Below is a small trained network, with its code and all its weights. Each question gives an input and a target symbol and asks what happens when units are switched off, that is, made to give their printed mean instead of their output.

import numpy as np


def w(rows, s, z=0):
    codes = np.array(rows[::2]) - 128.0
    scale = np.full(codes.shape[1], s)
    scale[-1] = z or s
    return codes * scale


def norm(h):
    return h / np.sqrt((h * h).mean(-1, keepdims=True) + 1e-5)


def f(y):
    return np.maximum(y, 0)


def softmax(a):
    e = np.exp(a - a.max(-1, keepdims=True))
    return e / e.sum(-1, keepdims=True)


def log_softmax(a):
    a = a - a.max(-1, keepdims=True)
    return a - np.log(np.exp(a).sum(-1, keepdims=True))


def net(x, mask):
    ids = ['ΓΔΞΠΣβεηθω'.index(c) for c in x.split()]
    T = len(ids)
    res = E[ids] + P[:T]
    u = 0
    for l in range(2):
        q, k, v = (norm(res) @ M[l].T for M in (Q, K, V))
        z = softmax(np.where(np.tri(T) > 0, q @ k.T / 4**0.5, -1e9)) @ v
        res = res + np.where(mask[u], z, O[l][:, -1]) @ O[l][:, :-1]
        u += 1
        y = f(norm(res) @ A[l][:, :-1].T + A[l][:, -1])
        res = res + np.where(mask[u : u + 8], y, B[l][:, -1]) @ B[l][:, :-1]
        u += 8
    return log_softmax(norm(res)[-1] @ U[:, :-1].T + U[:, -1])


Q, K, V, O, A, B = {}, {}, {}, {}, {}, {}
E = w([
[48,177,2,41],'Γ',
[119,137,78,43],'Δ',
[115,143,185,116],'Ξ',
[181,43,76,97],'Π',
[159,168,98,175],'Σ',
[107,201,97,64],'β',
[133,118,157,115],'ε',
[47,143,129,213],'η',
[34,35,184,162],'θ',
[102,193,29,19],'ω',
],0.015)
P = w([
[19,172,121,2],'0',
[81,211,50,75],'1',
[111,214,55,97],'2',
[125,210,50,112],'3',
[138,201,54,123],'4',
[130,211,46,127],'5',
],0.0065)
Q[0] = w([
[175,144,177,215],'0.h1',
[202,143,139,193],'0.h1',
[130,136,249,231],'0.h1',
[105,95,118,116],'0.h1',
],0.018)
K[0] = w([
[123,181,156,11],'0.h1',
[116,196,93,35],'0.h1',
[51,183,146,18],'0.h1',
[118,140,134,172],'0.h1',
],0.013)
V[0] = w([
[163,93,141,47],'0.h1',
[200,3,71,127],'0.h1',
[187,244,21,88],'0.h1',
[139,134,154,97],'0.h1',
],0.0057)
O[0] = w([
[145,49,146,76,145],'0.h1',
[92,1,38,173,122],'0.h1',
[13,126,136,82,253],'0.h1',
[144,129,125,100,120],'0.h1',
],0.0066,0.0048)
A[0] = w([
[208,175,79,152,170],'0.n1',
[147,52,180,89,43],'0.n2',
[151,206,157,187,117],'0.n3',
[113,148,184,115,97],'0.n4',
[73,87,182,234,135],'0.n5',
[70,5,133,133,81],'0.n6',
[107,146,213,156,54],'0.n7',
[29,155,124,99,255],'0.n8',
],0.011,0.006)
B[0] = w([
[153,143,147,255,145],'0.n1',
[79,69,187,98,131],'0.n2',
[90,22,124,113,147],'0.n3',
[127,142,105,185,138],'0.n4',
[228,162,140,69,146],'0.n5',
[129,213,159,194,156],'0.n6',
[187,79,29,215,136],'0.n7',
[197,99,151,200,250],'0.n8',
],0.0086,0.015)
Q[1] = w([
[186,77,170,102],'1.h1',
[210,148,28,20],'1.h1',
[168,157,5,81],'1.h1',
[131,209,138,129],'1.h1',
],0.02)
K[1] = w([
[248,138,137,28],'1.h1',
[247,178,10,168],'1.h1',
[195,123,49,188],'1.h1',
[92,243,149,190],'1.h1',
],0.013)
V[1] = w([
[254,26,187,14],'1.h1',
[198,156,229,87],'1.h1',
[142,27,41,248],'1.h1',
[74,220,150,241],'1.h1',
],0.0059)
O[1] = w([
[158,186,12,127,36],'1.h1',
[86,146,27,112,43],'1.h1',
[255,69,182,70,254],'1.h1',
[96,64,179,35,166],'1.h1',
],0.007,0.0035)
A[1] = w([
[94,184,90,153,143],'1.n1',
[110,31,81,198,106],'1.n2',
[202,183,79,186,94],'1.n3',
[68,41,43,115,150],'1.n4',
[155,162,194,83,166],'1.n5',
[11,163,150,82,9],'1.n6',
[123,87,118,20,180],'1.n7',
[189,165,32,101,147],'1.n8',
],0.012,0.013)
B[1] = w([
[107,88,56,81,201],'1.n1',
[81,149,157,26,187],'1.n2',
[151,196,176,75,214],'1.n3',
[232,57,136,120,178],'1.n4',
[112,115,46,72,230],'1.n5',
[203,207,185,252,148],'1.n6',
[54,88,222,150,226],'1.n7',
[129,69,147,178,253],'1.n8',
],0.012,0.0068)
U = w([
[109,185,197,53,81],'Γ',
[143,152,68,205,173],'Δ',
[226,194,128,142,110],'Ξ',
[155,52,146,122,173],'Π',
[196,84,6,164,3],'Σ',
[125,155,86,8,96],'β',
[54,217,133,132,224],'ε',
[84,151,185,212,167],'η',
[5,122,206,59,50],'θ',
[35,70,63,159,111],'ω',
],0.02,0.0067)

Each question gives the input, a string of symbols that net reads in full, and the target symbol t.
The units are the heads (4 rows each of Q, K, V and O) and the neurons (one row each of A and B). Each row of codes is followed by its name. A weight is (code - 128) times the scale printed after its matrix; where a second scale follows, it is the last column's (O, A, B and U).
mask holds one flag per unit, layer by layer, with each layer's heads first. A switched-off unit (its flag False) gives its mean, the last column of its rows in O or B, instead of its output. The means were averaged over made-up inputs and are rounded, as every weight is.
A unit's drop is (log p(t) with every unit on - log p(t) with that unit switched off) / (log p(t) with every unit on - log p(t) with every unit switched off).
The circuit of an input: a set's keep is (log p(t) with only the set's units on - log p(t) with every unit switched off) / (log p(t) with every unit on - log p(t) with every unit switched off). Starting from the 12 units with the biggest drops (on a tie, the unit counted first), units are removed one at a time, each time the one whose removal leaves the highest keep (on an exact tie, the one counted first), for as long as the keep stays at least 0.8.
circuit, biggest first: the units of the circuit, biggest drop first
unit that matters most: the unit with the biggest drop
top k neurons: the k neurons with the biggest drops, biggest first
k most important neurons of layer l: the k neurons of layer l with the biggest drops, biggest first
input Π Σ Γ Σ β ω, target θ: circuit, biggest first : 1.n7; 1.h1
input Γ Ξ ε, target η: circuit, biggest first : 0.n4; 0.n7; 1.h1
input Π ω Ξ Σ Σ Ξ, target Ξ: unit that matters most : 0.n7
input Σ Ξ Γ ω Δ, target θ: 3 most important neurons of layer 0 : 0.n4; 0.n7; 0.n5
input ε θ Π θ Δ Γ, target Ξ: circuit, biggest first : 0.h1; 1.n3
input β ω Π ω ε, target ω: top 2 neurons : 0.n6; 1.n1
input Γ Σ β, target θ: circuit, biggest first : 1.h1; 0.h1
input β ε ω Γ, target η: circuit, biggest first : 1.n6; 1.h1; 0.h1
input Ξ Π η Σ ω ω, target θ: circuit, biggest first : 1.h1; 1.n7
input ε η ω Γ Δ, target β: circuit, biggest first : 0.h1; 1.n5
input θ Π η, target Γ: 3 most important neurons of layer 0 : 0.n6; 0.n3; 0.n5
input Δ Ξ β Π ε, target Δ: top 2 neurons : 0.n7; 0.n6
input Σ η Ξ, target θ: circuit, biggest first : 1.h1; 0.h1
input ω η β, target β: 2 most important neurons of layer 0 : 0.n1; 0.n8
input Ξ Γ Δ β, target ε: top 2 neurons : 1.n6; 0.n5
input η Π Δ ω Σ, target Π: top 3 neurons : 0.n3; 0.n6; 0.n7
input ε Γ Π η Ξ η, target Σ: unit that matters most : 0.h1
input Ξ Ξ Δ, target Σ: top 2 neurons : 0.n8; 1.n8
input Γ ω Δ η Ξ β, target β: top 2 neurons : 1.n5; 1.n7
input ω ε η, target ε: unit that matters most : 0.n8
input Ξ ω Ξ Π β Σ, target β: 4 most important neurons of layer 1 : 1.n2; 1.n7; 1.n3; 1.n1
input ω ω ω, target ω: top 2 neurons : 0.n6; 1.n1
input ω Ξ η, target ε: top 3 neurons : 0.n7; 0.n4; 0.n8
input Δ β Δ, target Σ: top 3 neurons : 0.n8; 1.n8; 0.n6
input η Σ ω η ω η, target Π: 2 most important neurons of layer 0 : 0.n8; 0.n5
input Ξ ε ω Γ Ξ, target β: 2 most important neurons of layer 0 : 0.n4; 0.n7
